Here is a tiny trained network, its code and every weight. The questions are about switching its units off for an input and a class, where a switched-off unit gives its printed mean instead of its output.

import numpy as np


def w(rows, s, z=0):
    codes = np.array(rows[::2]) - 128.0
    scale = np.full(codes.shape[1], s)
    scale[-1] = z or s
    return codes * scale


def norm(h):
    return h / np.sqrt((h * h).mean(-1, keepdims=True) + 1e-5)


def f(y):
    return np.maximum(y, 0)


def log_softmax(a):
    a = a - a.max(-1, keepdims=True)
    return a - np.log(np.exp(a).sum(-1, keepdims=True))


def net(x, mask):
    res = np.array(x, float).reshape(1, 8) / 4 @ E
    u = 0
    for l in range(2):
        y = f(norm(res) @ A[l][:, :-1].T + A[l][:, -1])
        res = res + np.where(mask[u : u + 13], y, B[l][:, -1]) @ B[l][:, :-1]
        u += 13
    return log_softmax(norm(res)[-1] @ U[:, :-1].T + U[:, -1])


A, B = {}, {}
E = w([
[69,124,219,142,251,76,47,176,99,141,103],'x0',
[128,128,133,127,132,126,131,124,128,130,125],'x1',
[39,11,143,80,128,117,138,72,229,154,210],'x2',
[63,217,189,98,100,172,154,96,139,87,128],'x3',
[143,159,130,222,190,66,190,158,200,61,155],'x4',
[52,195,54,107,95,1,103,124,181,184,53],'x5',
[197,210,168,58,154,167,128,198,218,251,192],'x6',
[145,117,106,171,115,230,32,89,251,95,26],'x7',
],0.0094)
A[0] = w([
[97,92,239,139,209,94,76,186,108,131,74,20],'L0N1',
[104,108,177,115,93,195,96,97,45,234,94,46],'L0N2',
[248,17,74,176,168,102,78,153,101,193,119,75],'L0N3',
[149,146,114,173,205,92,199,127,199,64,155,51],'L0N4',
[81,94,228,125,210,122,57,174,132,161,137,73],'L0N5',
[158,140,123,165,213,241,25,52,232,78,48,34],'L0N6',
[211,34,241,137,172,255,164,166,94,50,163,4],'L0N7',
[76,125,110,55,56,125,25,123,61,201,100,77],'L0N8',
[40,238,229,95,121,191,165,83,131,71,117,52],'L0N9',
[95,149,239,138,228,62,17,106,106,148,65,41],'L0N10',
[167,165,102,109,148,144,86,190,165,167,182,40],'L0N11',
[181,21,73,179,166,72,110,173,143,200,125,60],'L0N12',
[136,189,131,209,152,54,146,171,209,60,159,44],'L0N13',
],0.0091,0.012)
B[0] = w([
[163,143,69,160,72,144,213,95,132,113,157,177],'L0N1',
[194,82,165,135,180,115,152,124,137,92,110,182],'L0N2',
[115,176,158,76,96,116,83,165,160,46,161,224],'L0N3',
[182,70,183,152,165,120,149,114,146,122,126,173],'L0N4',
[162,121,55,114,92,173,166,128,146,134,181,227],'L0N5',
[122,61,160,157,37,105,110,199,111,209,97,253],'L0N6',
[135,202,86,145,149,63,35,2,132,203,140,220],'L0N7',
[190,112,193,145,186,119,147,77,156,96,104,236],'L0N8',
[154,154,131,82,86,66,60,186,149,35,184,198],'L0N9',
[156,130,47,117,85,136,188,113,135,113,120,215],'L0N10',
[88,142,143,124,143,193,169,118,138,129,91,162],'L0N11',
[109,167,144,67,96,108,91,130,134,77,148,187],'L0N12',
[197,90,180,125,192,119,134,98,136,108,82,177],'L0N13',
],0.013,0.0057)
A[1] = w([
[30,55,81,180,173,111,81,153,23,56,91,79],'L1N1',
[145,113,135,40,101,183,115,90,78,154,96,151],'L1N2',
[86,172,94,117,147,57,134,106,156,166,64,2],'L1N3',
[92,91,105,203,141,143,77,110,76,101,160,54],'L1N4',
[166,184,120,181,118,186,139,176,51,131,92,43],'L1N5',
[117,145,169,110,167,73,185,134,15,143,217,85],'L1N6',
[37,43,132,144,139,134,130,116,164,178,219,47],'L1N7',
[158,189,152,83,204,191,119,240,179,252,172,24],'L1N8',
[115,155,89,87,146,52,132,122,163,128,65,11],'L1N9',
[152,139,85,121,66,137,166,93,189,110,148,131],'L1N10',
[95,134,134,123,145,79,175,155,71,163,159,31],'L1N11',
[171,234,142,159,152,121,96,191,32,123,65,12],'L1N12',
[29,99,204,88,143,97,123,95,160,147,165,70],'L1N13',
],0.013,0.0073)
B[1] = w([
[75,154,201,85,97,204,198,52,113,99,130,199],'L1N1',
[146,151,155,218,189,24,193,175,160,121,155,226],'L1N2',
[153,229,129,193,163,101,64,66,106,229,142,149],'L1N3',
[79,189,135,125,110,91,167,69,152,151,116,162],'L1N4',
[94,95,70,99,196,137,141,146,135,167,147,165],'L1N5',
[167,94,138,162,22,122,53,169,189,202,30,237],'L1N6',
[103,161,64,135,221,173,115,182,109,149,107,191],'L1N7',
[35,126,171,141,71,140,181,12,46,48,71,243],'L1N8',
[180,170,146,135,110,135,68,72,94,170,202,163],'L1N9',
[168,137,79,99,140,123,175,171,54,144,163,254],'L1N10',
[140,102,163,146,66,179,127,161,159,150,89,157],'L1N11',
[55,92,75,98,239,204,98,181,170,125,164,196],'L1N12',
[108,76,103,126,191,161,70,169,106,110,139,188],'L1N13',
],0.011,0.0082)
U = w([
[126,83,162,167,18,146,79,186,159,214,31,126],'0',
[168,208,122,154,145,110,49,8,126,203,155,133],'1',
[181,143,56,139,92,139,229,132,122,122,152,101],'2',
[63,138,189,112,105,172,197,39,113,70,91,155],'3',
[228,66,233,161,221,88,158,111,169,92,110,86],'4',
[74,107,79,106,228,183,95,180,138,127,134,253],'5',
[129,177,159,49,59,78,37,188,140,23,188,52],'6',
],0.014,0.004)

Each question gives the input, the list of numbers given to net, and the class t.
The units are the neurons (one row each of A and B). Each row of codes is followed by its name. A weight is (code - 128) times the scale printed after its matrix; where a second scale follows, it is the last column's (A, B and U).
mask holds one flag per neuron, layer by layer. A switched-off neuron (its flag False) gives its mean, the last column of its row in B, instead of its output. The means were averaged over made-up inputs and are rounded, as every weight is.
A unit's drop is (log p(t) with every unit on - log p(t) with that unit switched off) / (log p(t) with every unit on - log p(t) with every unit switched off).
The circuit of an input: a set's keep is (log p(t) with only the set's units on - log p(t) with every unit switched off) / (log p(t) with every unit on - log p(t) with every unit switched off). Starting from the 12 units with the biggest drops (on a tie, the unit counted first), units are removed one at a time, each time the one whose removal leaves the highest keep (on an exact tie, the one counted first), for as long as the keep stays at least 0.8.
circuit, biggest first: the units of the circuit, biggest drop first
most important unit: the unit with the biggest drop
top k neurons: the k neurons with the biggest drops, biggest first
top k neurons in layer l: the k neurons of layer l with the biggest drops, biggest first
input [-2,3,4,-6,6,5,2,-1], class 4: circuit, biggest first => [L0N13]
input [-7,-1,4,-7,4,0,8,-6], class 3: top 2 neurons in layer 1 => [L1N8, L1N2]
input [-8,-2,7,3,-4,-8,5,7], class 1: top 4 neurons in layer 0 => [L0N7, L0N10, L0N5, L0N1]
input [-7,-7,1,-5,-5,8,-3,-3], class 1: circuit, biggest first => [L1N3, L1N9]
input [-8,-3,-5,-8,-3,4,5,5], class 2: top 2 neurons in layer 0 => [L0N9, L0N7]
input [0,4,7,6,6,6,6,3], class 5: top 3 neurons => [L1N13, L0N7, L0N8]
input [7,-8,-6,4,-2,-6,1,-5], class 2: top 2 neurons in layer 0 => [L0N1, L0N5]
input [1,0,7,-8,-5,-2,8,7], class 3: top 4 neurons => [L1N8, L1N6, L0N11, L0N9]
input [0,-5,-4,5,6,7,0,-6], class 1: top 2 neurons => [L1N3, L1N9]
input [1,0,-1,8,7,-7,1,-6], class 6: top 3 neurons => [L0N9, L0N8, L1N2]
input [0,4,2,-2,-6,-5,-2,0], class 4: top 2 neurons => [L0N2, L1N2]
input [7,3,5,-6,2,-5,6,-5], class 2: top 2 neurons => [L0N5, L0N1]
input [2,0,5,-2,-3,-8,8,-6], class 1: top 2 neurons => [L0N7, L1N6]
input [-1,-4,-7,0,-1,5,-1,6], class 5: most important unit => L1N12
input [4,0,-1,-1,5,-2,-8,6], class 3: top 2 neurons => [L1N1, L1N6]
input [-8,-5,6,7,-8,-7,-7,3], class 2: circuit, biggest first => [L1N8, L1N10]
input [1,-1,-7,7,2,-8,6,-1], class 1: top 2 neurons => [L0N7, L0N3]
input [0,3,5,7,-2,6,5,4], class 6: top 2 neurons in layer 0 => [L0N9, L0N7]
input [-5,0,-5,-7,-5,1,1,-7], class 0: top 2 neurons => [L1N6, L0N9]
input [5,-3,2,-5,-6,-1,-1,4], class 4: top 2 neurons in layer 0 => [L0N8, L0N2]
input [-3,2,7,-3,5,-2,0,8], class 0: circuit, biggest first => [L0N6]
input [3,6,-7,3,4,-8,5,7], class 1: top 2 neurons => [L0N7, L1N6]
input [-2,-8,7,3,0,-6,4,-3], class 5: top 2 neurons => [L1N7, L1N13]
input [6,8,-4,-1,-4,4,-8,5], class 3: top 3 neurons => [L1N1, L0N7, L1N6]
input [8,5,2,-7,-2,6,2,4], class 2: top 2 neurons in layer 0 => [L0N10, L0N5]
input [4,2,6,-7,4,7,0,0], class 1: top 3 neurons => [L1N9, L1N3, L0N9]
input [-1,1,6,-2,3,-2,1,6], class 0: most important unit => L0N6
input [-1,8,-3,8,-1,-4,-5,-6], class 6: top 2 neurons in layer 0 => [L0N9, L0N6]
